In the rows, zero is written as 128.
Here are made-up nodes, facts about them, and rows of numbers that follow some of those facts. Name the node behind each unnamed row.

Facts:
<555>: gritem <368>, <846>; flerur a
<365>: gritem <522>, <327>; flerur b
<713>: gritem <994>, <202>; flerur a
<846>: flerur b
<142>: gritem <141>, <379>, <875>, <307>; flerur a
<409>: gritem <959>; flerur a
<257>: gritem <733>; flerur b
<263>: gritem <846>; flerur a
<1134>: gritem <432>; flerur b
<244>: gritem <219>, <74>; flerur b
<626>: gritem <219>, <116>; flerur a
<158>: gritem <693>, <142>, <75>; flerur b
<201>: gritem <202>, <960>; flerur b
<368>: gritem <679>, <728>; flerur a
<631>: flerur b
<185>: gritem <368>; flerur a
<45>: gritem <397>, <379>, <462>, <361>, <137>; flerur a
<204>: flerur a
<148>: flerur b
<426>: flerur a
<402>: gritem <810>; flerur b
<960>: gritem <728>; flerur a
<278>: flerur a
<932>: flerur b
<686>: gritem <263>; flerur a
<812>: gritem <15>; flerur a
<137>: gritem <728>, <846>; flerur a
<561>: gritem <327>; flerur b
<520>: gritem <932>, <1106>; flerur a
<504>: gritem <846>; flerur b
<296>: gritem <555>; flerur b
<790>: gritem <202>; flerur a
<522>: gritem <534>; flerur a
<407>: gritem <361>; flerur b
<307>: gritem <148>; flerur a
<869>: gritem <148>; flerur b
<989>: gritem <534>, <462>; flerur b
<551>: gritem <869>; flerur a
<242>: gritem <462>; flerur a
<866>: flerur a
<614>: flerur b
<166>: gritem <643>; flerur b
<200>: gritem <994>; flerur b
<462>: gritem <361>; flerur b
<584>: flerur a
<787>: gritem <679>; flerur a
<679>: flerur b
<484>: gritem <141>, <959>; flerur b
<57>: gritem <116>; flerur a
<342>: gritem <476>; flerur a
<141>: gritem <733>; flerur b
<604>: gritem <686>; flerur b
<534>: gritem <322>, <202>; flerur a
<379>: gritem <522>; flerur a
<13>: gritem <693>; flerur a
<500>: gritem <643>, <204>; flerur b
<502>: flerur a
<187>: flerur b
<232>: gritem <534>, <204>, <242>, <812>; flerur a
<733>: gritem <502>; flerur a
<240>: gritem <914>; flerur b
<202>: gritem <846>; flerur b
<914>: gritem <959>; flerur a
<875>: flerur b
<643>: flerur a
<693>: gritem <555>; flerur b
<810>: gritem <617>; flerur b
<1001>: gritem <57>; flerur b
<594>: gritem <914>, <407>; flerur a
<195>: flerur a
<959>: gritem <322>; flerur a
<492>: gritem <793>; flerur a
<625>: flerur b
<330>: gritem <950>, <476>; flerur a
<361>: gritem <502>; flerur a
<1106>: flerur b
<451>: gritem <1117>, <330>, <625>; flerur a
<219>: gritem <202>, <679>; flerur b
<397>: flerur a
<75>: gritem <914>, <631>; flerur b
<327>: gritem <242>; flerur b
<568>: gritem <728>; flerur b
<61>: gritem <137>; flerur a
<670>: gritem <932>; flerur a
<587>: gritem <812>, <278>; flerur a
<54>: gritem <141>, <812>; flerur a
<744>: gritem <584>, <787>, <594>, <232>; flerur b
<793>: gritem <195>, <670>, <614>; flerur a
<476>: flerur b
<527>: gritem <263>; flerur a
<74>: flerur b
<116>: gritem <15>; flerur b
<1000>: gritem <787>; flerur b
<652>: gritem <534>; flerur b
<617>: flerur a
<728>: gritem <502>, <679>, <846>; flerur a
<15>: flerur b
<525>: gritem <960>; flerur a
<432>: gritem <244>, <631>, <278>; flerur b
<1117>: gritem <195>, <426>, <679>, <617>; flerur a
<664>: gritem <561>, <713>; flerur a
<994>: gritem <617>; flerur a
<1052>: gritem <664>; flerur b
<950>: flerur a
<322>: flerur a

Known rows:
[ 71  94 104  96 104 107 146 119 124 123 130  99 188 137 137 154 158 118
 149  98 138 135 163 155 120 130 156 102  25 106  99 200 129 128 133  80] : <950>
[158 118 174  83  96 101 168 122 119 130 123 132 175 134 163 120  97 103
 151  92 130 146 145 150 126 141  98  89 145 113  95 163 124 153 134 100] : <1052>
[149 113 172  81  96 111 168 124 118 129 125 134 177 132 166 122  81 109
 149  87 137 146 153 153 120 139  96  89 149 109  98 166 138 150 141 100] : <407>
[ 66 100 105  99 107 114 145 126 115 119 132  93 188 143 141 150 139 127
 148  92 153 136 171 149 120 125 163 101  36  97  94 200 137 125 139  78] : <502>
[ 61 101 112  91 112 114 148 124 126 118 130 103 190 144 136 169 158 127
 147  92 147 139 179 158 106 122 171 103  41 112  94 196 141 125 140  81] : <278>
[149 111 174  80  97 103 171 123 120 131 125 140 174 137 166 106 101 110
 145  88 148 149 162 161 116 129 104  92 151 122  90 168 128 154 133  97] : <219>
[157 106 169  80  91 102 168 119 123 131 124 134 174 130 165 108 102 103
 146  93 140 145 147 160 125 137  93  90 142 115  97 170 126 155 130  99] : <810>
[158 112 171  82  95  99 168 119 121 132 124 135 174 132 165 109 100 102
 150  93 135 146 145 156 127 140  93  90 143 116  96 167 122 155 131  99] : <200>
[155 122 175  83  96 106 167 122 119 130 123 132 177 134 164 131  87 105
 154  90 124 146 146 143 127 147  96  89 146 109  98 160 131 150 139 102] : <365>
[150 101 167  80  89 107 167 125 117 128 127 134 174 132 169  96  96 111
 137  89 166 146 162 172 122 124 103  90 153 113  89 176 133 156 133  95] : <679>
[146 109 176  75  94 112 168 126 127 124 125 138 177 133 165 128 101 110
 141  89 154 146 160 165 110 128 110  90 155 118  92 168 140 152 138 101] : <15>
[ 66 109 111  97 113 112 147 122 120 122 129  98 190 144 135 171 146 124
 156  92 126 139 170 141 116 135 161 102  31 106  98 190 136 122 142  81] : <594>
[150 102 164  84  93 111 166 128 110 128 129 131 173 134 171  89  83 115
 140  87 169 146 165 169 123 123 100  90 154 108  89 176 132 155 136  92] : <846>
[ 68 102 104 101 113 106 148 121 114 126 131  98 186 146 138 141 147 124
 155  92 136 139 173 145 119 130 155 103  27 107  94 197 127 126 136  74] : <686>
[152 114 175  79  97 106 170 120 124 131 123 137 177 132 163 127  97 104
 150  90 130 146 147 152 120 142  98  89 146 114  99 163 132 151 137 103] : <166>
[ 69 106 104 102 116 104 150 121 113 128 130  98 186 147 137 145 149 124
 157  93 134 140 171 141 122 133 157 103  29 108  91 192 125 125 135  76] : <525>
[ 69 108 110  95 109 111 145 125 121 117 129  96 188 143 137 168 153 123
 150  94 138 136 167 146 116 129 169 102  36 104  95 194 136 125 138  81] : <584>
[ 70 104 106 100 108 113 144 126 114 120 131  92 188 142 139 158 139 126
 153  92 142 136 168 143 122 132 161 101  34  95  95 196 136 124 142  79] : <397>
[145 108 172  78  94 116 169 122 121 129 126 137 179 130 166 125  79 112
 144  86 142 146 160 158 114 136  92  90 149 109 101 171 146 150 145 100] : <141>
[149 113 176  78 101 104 172 119 125 132 123 141 177 134 164 120 103 108
 149  89 135 149 157 158 113 136  99  91 149 123  95 166 128 152 136 100] : <1001>

Rows to name:
No name comes twice in this set of rows, the named rows included.
[ 72  93 104  95 103 106 147 115 125 126 129  99 188 136 136 156 158 117
 153  98 128 136 160 151 121 135 150 101  20 106 102 200 129 127 134  81]	<670>
[150 122 177  81 102 104 171 120 121 133 122 138 177 135 162 130  94 105
 154  89 124 149 154 146 118 145  97  91 146 119  97 160 129 149 139 101]	<744>
[ 69 106 107  99 110 114 145 124 116 120 130  94 190 142 138 167 136 126
 154  92 132 137 167 142 121 135 159 101  34  98  98 194 139 122 144  81]	<379>
[146 108 174  77  98 108 171 122 123 130 125 141 176 134 165 113 100 109
 142  87 151 147 163 168 111 127 105  91 153 123  92 170 135 154 136  98]	<74>
[ 66 106 111  94 113 107 149 122 124 120 129 102 189 146 135 166 162 123
 152  94 135 139 173 149 111 128 169 103  35 114  93 192 132 125 137  80]	<57>
[ 76 113 109 100 111 104 144 123 118 121 128  94 185 145 136 165 158 116
 157  96 127 137 157 140 126 135 165 102  30 104  93 188 125 125 133  81]	<664>
[ 70 110 113  95 108 113 142 127 123 113 130  94 188 142 137 178 153 124
 148  95 141 134 163 149 119 127 174 101  40 100  95 192 139 124 139  83]	<204>
[ 65 108 115  93 109 113 146 126 126 116 129 100 190 144 135 175 155 126
 150  92 141 138 170 151 110 127 174 102  39 109  94 192 139 124 141  83]	<812>
[151 109 169  84 101 104 172 118 114 137 125 138 175 135 166 100  87 109
 152  89 136 149 159 154 122 139  87  91 141 116  96 169 127 153 134  96]	<604>
[153 113 170  82  94 108 166 128 115 127 126 132 174 136 168 105  94 110
 142  88 160 146 156 163 123 128 106  90 156 111  89 168 129 154 132  96]	<202>

The same nodes again, as new rows of numbers:
Some rows with their names:
[125 168 153 129 114 180 204 135 126 117 149 113 166 102 119 146 113 142
 142 146  97  95 120 135 102 128 133 156  91 114] : <643>
[132 157 155 134 112 174 202 137 134 104 153 106 146 119 101 146 125 151
 149 159  80 109 110 144  97 131 155 166  90 100] : <787>
[ 35 125  92 178 147 102  77 146 111 167 135 178 101 156 113 105 177 142
 132 118 189 163 149 113  91 139 121 102 138 181] : <116>
[120 178 137 139 132 171 212 120 126 137 158 125 155  87 112 148 129 147
 145 144 104  90 118 123  76 116 132 153  88  89] : <57>
[123 169 141 138 126 173 210 126 124 128 154 120 153  95 116 143 125 148
 146 150  95  96 116 127  79 122 134 157  86  95] : <626>
[ 60 102 109 168 122  97  69 156 109 141 117 154  90 185 124  85 162 140
 128 143 150 185 138 106  99 174 128 117 134 195] : <219>
[ 50 115 105 153 118  94  74 134 119 175 104 156 113 146 148  85 146 121
 102 128 165 174 131  94 102 188 123 106 137 219] : <202>
[129 166 154 129 114 178 202 135 126 116 145 112 165 104 118 145 116 144
 143 147  94  95 119 132 103 129 134 157  92 114] : <195>
[ 73 116 113 167 108 108  58 148 111 160 119 162 131 182 118  90 164 151
 131 121 185 154 157 105 148 177 110  92 142 198] : <810>
[149 165 146 136 121 172 204 143 126 141 144 113 169 110 120 154 101 144
 139 149 105 102 115 147 102 122 120 153  84  73] : <242>
[129 167 150 129 117 175 206 134 124 122 145 113 164 104 120 144 114 142
 142 148  98  93 118 137  99 127 133 155  89 108] : <397>
[ 54 112 108 165 120 105  65 160 111 147 116 156 114 183 127  94 157 132
 123 126 178 167 152 130 124 165 117 103 143 201] : <1052>
[136 173 148 134 114 175 203 129 123 130 144 113 166 103 122 139 117 141
 142 151  99  92 121 128  96 133 123 152  91  97] : <664>
[144 158 137 123 127 174 212 126 115 108 134 110 166 102 117 146 103 138
 139 142 100  95 117 127 105 135 143 154  89 108] : <502>
[124 182 140 115 114 169 211 111 148 148 133 119 172  73 114 146 114 130
 127 141 110 100 101 131  94 152 150 157  87 105] : <137>
[131 172 145 127 116 173 204 129 130 130 143 115 165  95 119 145 114 137
 138 148 103  96 116 133  99 133 134 155  90  99] : <61>
[ 68 116 118 169 111 109  48 169 113 136 113 157 108 179 134 101 151 122
 118 127 169 195 148 124 125 162 108 105 148 187] : <652>
[119 184 138 142 134 175 206 120 128 138 161 134 155  79 111 156 132 143
 146 136 110  93 118 121  74 109 132 147  93  86] : <812>
[ 52 112 111 163 122 105  62 162 110 142 112 154 113 184 127  98 156 131
 124 125 178 166 152 135 127 161 120 105 144 203] : <875>
[122 165 155 122 113 178 207 129 133 126 145 115 173  83 125 151 108 138
 133 137  97  92 114 123 103 127 134 157  89 131] : <527>

Rows to name:
No name comes twice in this set of rows, the named rows included.
[141 161 158 131 106 177 196 130 130 118 153 113 165 110 105 144 125 160
 150 149  90  92 117 121 113 137 142 157  92 110]	<1117>
[ 63 115 110 166 116 104  64 151 110 153 114 157 119 180 127  89 159 137
 125 127 179 163 152 115 129 171 112 100 142 197]	<200>
[ 73 110 111 169 118 106  56 171 113 149 113 155 112 186 134 103 144 126
 119 127 175 185 147 131 124 160 106 105 142 178]	<989>
[155 173 167 137  97 184 175 149 130 110 141 114 158 106 131 149 106 123
 133 148  89 131 116 133 101 130 117 149 103  82]	<522>
[ 60 117 116 169 118 109  54 170 114 154 119 157 119 189 123 104 152 131
 122 123 186 177 151 146 129 156 107 103 145 182]	<327>
[135 175 144 130 116 172 203 130 130 125 140 117 159 100 116 140 119 138
 142 149  99 100 118 130  93 135 135 155  89  96]	<525>
[128 176 147 127 118 175 207 133 124 124 138 113 166 106 121 135 114 136
 143 151 101  95 124 143  92 136 129 153  90 104]	<551>
[145 164 138 130 125 170 211 134 123 136 140 111 168 104 120 150 100 141
 135 148 108  95 114 140  99 128 127 155  83  85]	<45>
[152 171 146 134 112 165 207 119 119 140 140 116 157  95 134 126 118 146
 142 159  86  96 113  89  84 150 118 148  85  97]	<713>
[159 171 158 137  98 173 185 136 131 116 140 116 145  92 141 138 110 123
 130 160  74 136 111  99  85 139 116 153  93  90]	<534>
[110 167 154 109 112 172 212 110 143 144 139 114 182  54 138 153 102 129
 115 130 101  89 101 116 104 142 144 156  84 145]	<263>
[ 54 122 103 160 120  99  64 156 124 153 109 162 112 177 111  97 161 128
 123 127 184 183 143 138 121 173 136 111 144 187]	<568>
[132 176 142 134 119 175 196 125 124 115 150 118 163  93 117 146 118 134
 138 140 102  99 122 127  96 125 136 147  97  98]	<54>

Now the same nodes, written a new way:
Some nodes and their rows:
[113 172  90  90 133  86 141 101 145  92  93 146  97 124 136] : <142>
[132  76 153 139 143 147 108 145 103 177 172 127 176 147 117] : <219>
[116  81 180 130 141 118  87 109  74 167 172 136 168 172 134] : <432>
[163 100 174 130 119 135 134 158 109 168 161 130 138 171  99] : <561>
[105 176 103 109 131 122 146 120 139 135 103 126 120  80 146] : <555>
[116 193 136 106 145  83 164 142 149  82 101 153  96 111 129] : <45>
[ 95 167 123 153 104 113 161  86 144  96  83 165 117 121 121] : <342>
[118 174 101  87 115 108 146 123 146  82 112 126  83 116 139] : <379>
[118 171 110  86 111 121 159 133 130  93 105 123  78 117 144] : <522>
[131  48 139 144 182 136 124 132 111 125 174 146 173 164 106] : <1001>
[156 120 192 150 143 104  84 158 120 142 155 142 180 161 121] : <744>
[105 177 107  99 147  98 135  95 126 121  85 146 113 102 144] : <13>
[ 99 162 104 112 127 137 164 150 142 118 104 121 113  86 140] : <960>
[156  93 125 132 135 153  76 124 144 149 187 123 151 160  92] : <141>
[ 92 144 125  85 156 107 151 101 110  74  98 153 112 131 169] : <587>
[107 180 115  87 115 143 102  93 137  95  89 113  94 110 161] : <914>
[153  86 178 146 130 134 124 145 138 194 132 125 159 160  96] : <200>
[152  29 132 204 114 135 102 140 110 155 162 105 124 145 133] : <1106>
[104 168  83 110 107 150 136 139 159 104 115 113  97  89 141] : <502>
[163  97 108 132 116 131  76 115 127 161 187 124 143 162  90] : <875>

Rows to name:
No name comes twice in this set of rows, the named rows included.
[ 86 138  98  84 114 145 144 101  94  96 114 119 110 132 175]	<278>
[125 157  65  94 124  89 135 100 137 102  94 130  93 134 137]	<307>
[104 166  82 106 135 138 131 123 170  81 101 124  97 106 135]	<733>
[151 102 174 138 159 126 124 155 127 176 163 142 169 136 101]	<201>
[151 110 144 129 131 130  74 105 106 191 182 117 161 131 110]	<693>
[160 109 155 143  95 139  92 161 126 148 190 116 141 147 101]	<462>
[130 168 129  85 136 103 151 137 122  63  91 140 113 129 160]	<232>
[154 101 149 155 150 122  86 142 152 135 175 140 157 134  84]	<257>
[148 115 184 133 130 130  62 119 117 152 156 128 155 159 113]	<240>
[175  78  82 137 112 119  79 103 121 170 190 121 150 168  92]	<148>
[162  74 139 164 133 131 105 114 108 150 171 131 150 150 102]	<187>
[129  85 153 121 120 153  64 103  86 176 188 114 153 159 131]	<631>
[103 157 131  90 146 117 179 140 133 114  83 137 104 108 132]	<790>
[160 119 171 144 114 138  77 150 133 146 182 117 152 149 113]	<407>
[ 87 169 132 164 115 103 168 107 154 105  67 156 126 125 136]	<451>

